Each row is followed by its class.
[  9  15  -8 -15  -8  30 -12 -13 -15  16  37  -4 -17 -40   5 -17  -2 -17
   8  -7  12  62 -12  33  30  -9  26  -8  -9  -8  18   8 -12 -45 -27 -11
 -10 -25  -7] | q_642
[-29   6  33 -11  27   0  14 -41  24  12   6   2 -11 -23   1 -11 -11  -7
  36   6  45 -14  75   0 -37  44  -6   0  51   4   7   7 -29 -30   6  41
  -8   3 -21] | q_312
[-65  38 -41 -39   2  12  -2 -65   5  13   4   9   5 -43  41 -46  18 -36
  34 -22  -9  25   1  27   1  -3  17 -27 -30 -11 -27   4  -9 -12  -1 -40
  -8  -4  -3] | q_225
[ 39  12 -47 -20 -28 -11 -39 -10  19 -24  38   3   6 -23   4 -30  -3   5
  29  12  -2  52 -53  18  -1   1  32 -17  26 -10  21   2 -27  -1 -13   0
   7 -17  14] | q_647
[-29  -8  30  19   4   5  -1   7  12  21 -18  -4  11 -58  38 -18  -3  14
  37  14  60 -21  52  21 -37  11 -10 -35  63 -12  11   1   5  21 -18  39
 -54   8  24] | q_221
[ 19  32  -5 -32   8   8 -27 -37  -4  14  21  17  25  11  -6 -13 -30 -12
  -7  13   1  31 -20  10 -23   8  -1 -13  19  30   8  -2 -44 -31  -3  18
   6   6   0] | q_225
[ 12  33  33 -21 109   0  45 -12  38   9 -23  51 -23  12  -5 -36  -9 -44
  -9  14   7  18  16  18 -31 -18  17 -42 -15 -14 -10  21 -26 -67 -67  25
 -56 -22 -38] | q_225
[ 29   9 -17  36   9 -24  -1 -10  15 -81   7  24  12 -39  -2 -13  15 -13
  35  31  23   8 -11  -1  -1  22   4 -31  39 -42  -6 -32 -53  -8  22  12
  76   1 -14] | q_647
[  9   0  -7  27  42 -27  34 -15   9 -30  -7  19  18  43  16  17   9   2
  12  31 -14  23   4 -35  20 -12 -23 -54  24 -33 -28   7 -44  -4  15  39
   8 -10   6] | q_647
[-19 -17   9  -5  25  18  15 -18  23  -3  16  21   3  -7  -6  -4 -15 -16
  12  -4  47  17  71  -6 -34   4  13   7  35 -24  16   0 -32   5 -17  39
 -60   2 -26] | q_642
[-13  11  24 -25  59 -12  16 -51   9 -19 -15  29   0   4  -8  10 -21 -15
  18 -15  26   4  45  -1 -39  12   3   8  53  15  -7  -1 -35  12  -1  33
  26   9 -27] | q_225
[-21  16  -8  43  52  15 -13 -18 -21 -60  12  29  19 -23  10   0  34   9
  23  28  28  21   2  24  -8  25   0 -36  42 -38 -27 -41 -44 -35  23  -6
  59  -4 -26] | q_163
[ 15  10 -10  23  51  -5  -6 -22   0 -75  -3  36   7 -53  -2  -6   1   2
  18  25  23  15 -18   9 -17  13   4 -51  39 -35 -15 -49 -55 -29  19  25
  65 -11  -8] | q_225
[-17 -12  14 -25  27 -14  25  -3  35 -20   8  -1  29   8  25  -1  -1  17
  47   8  27   0  55   4 -39  30  14  -2  65 -13  12   9 -11   5 -23  28
  -7  16 -19] | q_647
[  4 -16 -28  39  17   9 -24   7  20 -31  15  27  34 -43 -13  -1  30   0
  35  31  42  14  28  -8   7   9  -3 -23  31 -48  -9 -65 -57 -39  27  22
  67  19   3] | q_642
[-12   0  15 -31  24 -11   3  -5  34 -22  -4  -5   9 -11   5  -9 -16 -14
  29  -5  42  12  59  -2 -40   0  25  -4  49  -3  -2   0 -29  23 -19  34
 -33  19 -16] | q_647
[-27 -12 -38 -48  50  17  35 -34 -10   9  38  -7  96  19 -37 -13  40 -34
 -49   8  26  52 -26  29  57  -3 -60 -70  34 -48  10  62  23  48 -39 -25
  60  35  11] | q_7
[-49  12   4  41  34 -24  19 -18 -20 -21 -22  28   2 -97   6  29  22  20
  34 -20  23 -27  23  12   6   6  19 -21  28  -5 -37 -45 -29  51  35  34
 114  -8 -23] | q_221
[-60 -21  39   3  30   0   3 -32  16  12  -2  19 -23 -21  -3 -24   1 -30
  22  -3  43  -4  71  -7  -3  20  -1  -4  18  -8 -14   3 -24 -50  -3  24
   9  10 -21] | q_312
[ 15  -4 -24   0  16 -10   9  26 -32 -70   5  22  25 -29 -34 -12   6   3
  23  10  15  29  16 -11 -36  26 -27 -37  16 -30  18 -39 -30 -30  22  21
  78 -39  -5] | q_7
[ 22  16 -13 -21  19  12 -13 -47   0 -14   8  24   8 -44  -4 -36  -2  -6
  10   3  11  45 -16  22 -32  -8  16  -5   0   0  12  19 -38 -37   9   9
  30  -5  16] | q_225
[  2  15  -5  61  41 -15 -22 -18  -3 -49  14  45  19 -49 -12   9   4   9
   9  44  24  12 -14   7   7  15 -12 -39  43 -14 -10 -36 -49 -14  13   7
  56 -14 -26] | q_826
[-34  36   2 -13  24  -9   6   7 -13  10  -4  37  40 -26  13  -5  -3  -5
  45  -6  28   5  76  13 -20   6 -16 -22  47   7  -5  -5  -5  -7 -19  11
 -28 -13 -42] | q_826
[ -6  -3 -14  19  -6 -25 -14  29   4 -73   3  18  18  -9  -2   1   7  -1
  28   2  15  42   4  -9   3  -7   0 -13  25 -42 -15 -35 -51 -19  14 -11
  45  11 -26] | q_647
[ -7  -5  -5  -1  31   8   5  -4  28 -15 -13  28   6 -23  40 -28  18 -16
  26   2  34  -2  39   7 -42 -15  16  -8  23 -23  -4   3 -18  12   7  17
 -10  -7   9] | q_221
[ -4  17   6  27  36   3   3 -27  -7 -57  -5  23  -2 -44  -8  -6   1  26
  18  14  10  21 -10  20 -14  14   6 -35  23 -42 -20 -30 -52 -19  20  12
  50  -2 -16] | q_225
[ -9 -14   4   0  38   2   7   4   5 -29  -6 -12  20 -29   0 -18 -10 -12
  27  11  33   0  48  17 -25   6  -5 -11  48 -27  -3  -2 -21  12 -15  18
 -16   4  -6] | q_7
[  9  16   1  -3  25  28  14  15  12 -14 -10  16   9 -53  13   2   2 -21
  36  -1  29   1  53  28 -36   5   8   0  37 -20   0 -27  -8  -5 -11  16
 -18 -12 -30] | q_640
[ 12  -6  -5  31  21 -23  17  -1 -12 -77   8 -27  25 -35 -15  -2   5  22
  50  37  15  16   4 -18 -28  38  -6 -36  14 -43 -16 -44 -43 -32  44  27
  81 -23   0] | q_7
[-30  33   8 -25  56  -1  19 -41  24  -6  -2   2  11 -14  11 -17  20 -13
  48  -7  63  16  69   9 -57  20   6 -40  46  -3  -2  10   6  -1 -22  30
 -47   6 -18] | q_163
[-15  19   5 -20  34  16  14 -22 -36 -35 -15  -1  -8  -9  37 -31   7 -10
  40 -13  40  11  62  17 -19 -11  16  -5  52 -31 -16 -15 -10 -40  -8   1
 -34  -3 -26] | q_163
[ 39  36   7  12 -17  22  -4  14  12   9  17  12  19 -49 -11 -23  12 -29
  26   1  28  27  -2  51 -21  15 -17  -2  38 -31  27  27 -41 -16  13  -7
  19 -13  23] | q_221
[ 22  26 -31  35 -20 -14  -1 -63  10 -23  32  -7  -9 -80 -40 -16   5 -18
  39 -14   5  30 -23  23  15  11 -17 -53  18  -9   5  32 -28   9  33  23
  39  -7  31] | q_7
[ 29  38 -20 -41 -19  28 -28 -39  -2   6  15 -18 -14  -6 -17 -34 -23 -23
   1   1  -4  22 -13  17  18  -6  24 -14  27 -16  12 -18 -57  -2   0  13
 -10 -14  19] | q_406
[ 36  18  -3 -14  16  22 -27 -11   6  16  40   1  -5 -33 -30 -34   4 -29
  39  18  12  41  16  33  15  24  12 -17 -11  -6  17   7 -19 -25 -22  11
  31 -17   8] | q_312
[ -4  10  -2  30  44  -6   8 -20 -17 -90  11  26  21 -39  10  -3  10 -31
   7  21  18  15  13   4  -2  13   4 -56   7 -18  -8 -28 -52 -16  21  20
  68 -25  -8] | q_406
[  9  -7 -39  17  56  -9  -4 -17  -2 -60 -14  25  10 -61  28  14  23   3
  26  42  16  19   2  -7 -36   5 -23 -24  31  -9   3 -23 -63 -42  28  13
  76  -3 -17] | q_312
[-18  -9   4 -26  47  11  18  -1   6   3  -6   6  11 -17  18  -8   6 -25
  14   4  31  -2  59  10 -38  -5   9  -2  39   3 -10  -8 -20 -26 -25  28
 -35   5 -14] | q_642
[ -1  14 -17  25  46  -4   9  25 -15 -62  -1  46 -12 -25  25 -17  33   1
   8  14 -13   4 -29  12  15  10  11 -45   0 -34  -9 -40 -19 -38 -17   0
  46 -25 -22] | q_163
[-44  20   7  41  34  17  -9  17 -40 -30 -20  36  24 -47  23  33  28  27
   2  14  23  17   9   7 -10  14  -8 -18  20 -15 -33 -32 -41 -16  43   7
  60 -15 -26] | q_163
[ 11  31 -27 -29  -5   7  -9 -21   2  21  32   7  15 -37 -24 -24  11 -49
  20  -4   1  36   1  24  11  21  -1  -2  -3   2  20  -3 -46   9  -8   6
  48 -14  12] | q_642
[  0 -10  -9  -8  18   4   7 -18  26 -16  16  22   1  -7   4 -10  -4 -27
  26  -3  34  -6  54   0 -31   9  10  -4  49  -4   9 -14 -21   1 -19  37
 -38  18 -23] | q_642
[ 11  25 -14 -20  -2   3  -1 -38  -3 -19  13  -5 -15 -23 -10 -33  13  -9
  36 -13  -4  41 -17  19 -18  10   4 -27  30 -26   7  17 -45  -6   3  24
   3  -1  19] | q_163
[ 17  11 -40   0  -9  -7  -6 -34  15  -5  28   0  31 -25  -8   4  10 -33
  26  21  -9  29 -21   9  -5  17 -10   2  17   1  16   7 -52  -5   9 -15
  48   6  13] | q_647
[  8  -4 -22   1  -1  13 -24  -1   0 -13  25   9   7 -65 -23 -25   9 -23
  28   3   3  57 -19  34 -20   0   5 -22   4 -16   8 -21 -28 -39 -19   6
  22 -19   8] | q_640
[  49  -12  -20   36   57  -32  -34   29   -5 -114   -6   72    9   26
  -23    8   -3   43    4    1  -17   30   -7   -8  -16  -20    2  -14
   38  -13  -23  -43  -55   42   27   36   68  -12   11] | q_225
[ 14  24  -5 -16   7  -3   2 -27  27   6   3  23   9 -20  16 -26  18 -49
  37  10  19  37   8   9  -9   3  11 -25  -4   2   2  47 -14  -4  -5  14
  16  -4   1] | q_647
[ 21 -12 -30  39  36   9 -18   7   4 -81  23  25  22  -3   5   0  18  16
  27  43 -11  19 -17  10  -2   6   9 -20  33 -49 -21 -40 -42  -9  14 -15
  35  -7 -15] | q_826
[-49  -2  24 -13  16  16   8 -22 -16 -12   4   9  22 -40  22 -17 -16 -16
  27 -13  48  -2  78  21 -16   6  16 -31  50  -8   2  -4 -16 -25 -15  35
 -29  -2 -18] | q_406
[  2  35 -47 -22  -8   2 -12 -10  -6  21  26  38   3  -3  -9 -26   8 -13
   8 -14 -13  47  -5  17  20 -10 -15 -34  23 -12  10  -4 -41 -19 -12  14
 -14 -27   3] | q_642
[-13   8 -20  30  20   3  -2  -3 -15 -45  22  30  14 -33   3  16  -3 -16
  21   9  -9  24 -11  22  28  12  -2 -49  33 -31   9 -31 -56 -27 -13   6
  40 -20 -27] | q_406
[ 10  15 -12   2   6   2 -18 -48   7  -1  24   9 -24 -24 -12 -38   5  -6
  13  12   0  25  -4  22  -2  13 -13 -19  23  -2   7  24 -42 -35   8   9
   7  -6  14] | q_312
[-12  26   6  47  41  -7   1 -14 -22 -66   9   5  -9 -12  -2   7  12  25
  17  25  13  13   4   4 -16  30   0 -34  15 -18 -15 -50 -36 -13  11   3
  29 -13 -22] | q_163
[-17   8  15  40  20   7   4 -21 -35 -87   8   7  12 -50  -3 -14   8 -16
   3  37  29  26 -10  23 -30  33  -8 -33  11 -35 -16 -45 -36   1  10  -8
  64  -8 -50] | q_640
[ 20  43 -14 -21  19   0   1 -42   2   0  17  21  22 -13 -16 -34  -6 -38
  27   2   5  26   0  24  -5  15 -12 -18  25 -14   3  -3 -49 -43   2   2
  27 -14  11] | q_225
[ 42  56  -8  -3   2  29  28 -82  -8   3  13   7 -15  -5 -27 -34  21 -19
  35  -3  18  32   9  42 -37  12 -25 -37  66 -39   6  38 -41 -25  41  10
  10 -16  15] | q_221
[ -6  17 -13  45  13  -8 -21   1 -25 -38  11  47  25   9 -25  -1  -4  58
  -7  46 -23  35  -1 -14 -58   1 -28 -63   6   1 -19 -22 -58 -24  28  40
 -22  -9 -17] | q_826
[ 18 -36  -7  26   4  12 -21  69  19 -72  16  68  -9 -41 -34  25  14 -10
   9 -21   1  41 -19   4  14   0   6 -55  23 -36  27 -26 -25 -44 -11  36
  67 -10   0] | q_406
[-19  18  31  33  -1 -27 -14  -8 -27 -45 -18  31 -26  49   5 -15  -6  16
   4  15  -4  16 -17 -14  47   9  -6 -41  23 -31 -22 -30 -39 -18   6  13
  51 -14 -37] | q_406
[-16 -24  -4  33  41  -3  16 -37  15 -45  26   4  -1 -37  -9  -8  18  18
  10  30  15   6  -4  -3  -6  19  24 -34  19 -37 -19 -42 -56 -39  16  40
  52   1  -3] | q_642
[  2   2 -11 -12  12  25 -14 -26   6  -4  30  17  13 -34 -20 -17   0 -27
   3  -6  -4  41   0  27   9   1  23  -9   0 -14  21  17 -55   1   3  18
  34 -29  29] | q_406
[ 31  30 -32  -4  -8  23  -2  15  19   2  50  26  39 -57 -14  -8   7 -52
  44 -14  13  32  12  35 -14  15  -1 -48  20 -22  22  -7 -38  -7  -1  26
  14 -22  20] | q_221
[  9   5  -2  33  47 -12   6  19  16 -73  16  29  32 -25  -4  -1  13   8
  22  39  -2  26   1  -2 -29  18  -7 -46  15 -33 -13 -22 -59 -21  13  24
  33 -14 -11] | q_826
[ 61 -25   3  57  16  12 -26   1  23 -92 -13  27 -30  20 -10 -11  10  23
   2  55  -4  19 -50  -3 -55  -4  16 -14  28 -42 -34 -31 -44 -15  27  29
  14  21 -29] | q_640
[ -5  -5  -5 -37  32  13  20 -27  29 -15  12   1   2  -9  -1 -16   2  -6
  11  -7  47   2  65  -1 -49   4  21   1  44  -9  10  -9 -14  -1 -11  34
 -43  12 -13] | q_642
[-27  -3  15  19  24  -1  13  17  31  -1   8  12  24  -5  15  22   1 -13
  35  -6  55   4  53  10 -25  11 -10 -15  56 -19   5  -5   3  14 -17   4
 -35   1 -18] | q_221
[  9  12   6  48  39 -28  21   0 -15 -71  -8  16  12 -41   9  -8   3  -5
  15  25  11  24  15  -1  10 -16  14 -29 -10 -35 -28  -9 -53  19  10  19
  33 -17 -20] | q_647
[-31  11   9 -28  26  10  12 -17  42  -6   3  12  12 -37  -4  -5  -3 -28
  29 -11  40 -13  53  20 -38  31  12 -26  62 -12  18  -3 -25  12 -22  35
 -21   3 -12] | q_406
[  8  22 -18  52  35 -20  15   9 -36 -71 -16  46  29 -65  16  16  28  22
  35  23  27  16   1  -5 -16  18 -12 -28   7 -25   4 -27 -29  12  21  18
  81 -17 -35] | q_163
[-33   0  26   8  69  10  27   1  30  25 -30 -26 -13   6  42  11   3  32
  -3  29  -3 -49  22  34 -56   1   6  12  71  -3 -28  -9 -34  -6 -18   1
 -62   3   5] | q_221
[  6  -1   0 -33  17  11  19  20  -2  -8  -7  -9  34 -30  30 -24  -1   4
  31   5  28  15  46  12 -41 -17   5 -27  34 -17  -2 -18   6 -45 -31  36
 -47   7 -14] | q_640
[ 33 -27 -48  44   2  -3 -44 -30  39   4  31  48  21 -95  -2   4  22  29
  65  15  25  54 -33  43  -4 -11  46   4  32  -7  25  56  -7  44  -8  22
  32  -8  15] | q_647
[-23  22   3 -14  46 -12  24 -92  14  21  -2   4   6 -28   4 -13  10 -35
  58   7  63  -8  80  -7 -18  20  -4  -1  45   4 -15  13 -18 -37  16  20
  25  13 -39] | q_312
[-26   6 -17  -9  40 -13  20 -39  -7 -19 -14  -6   7 -32   8 -15   5 -11
  52   5  39   9  57  -6 -37   5  -6 -28  30 -12 -10 -11  -2 -23   5  12
   5 -17 -20] | q_7
[ 12  12  -3 -11 -14   4 -20  -9  -2 -30  26 -17   9  -5  -9 -26  -8 -28
  12  15  -5  38  -8  11   2  12  14  -6   9 -18  -9 -13 -62  -7  11  -3
  26  -4  15] | q_647
[ -8  12  12 -20  47  17   0 -36  -3   5  -9   2 -13 -42   4  -4   1 -14
  37   9  72  11  80   7 -34   7   4 -24  43   8  -4  -2   9 -33  -8  26
 -16  -1 -34] | q_312
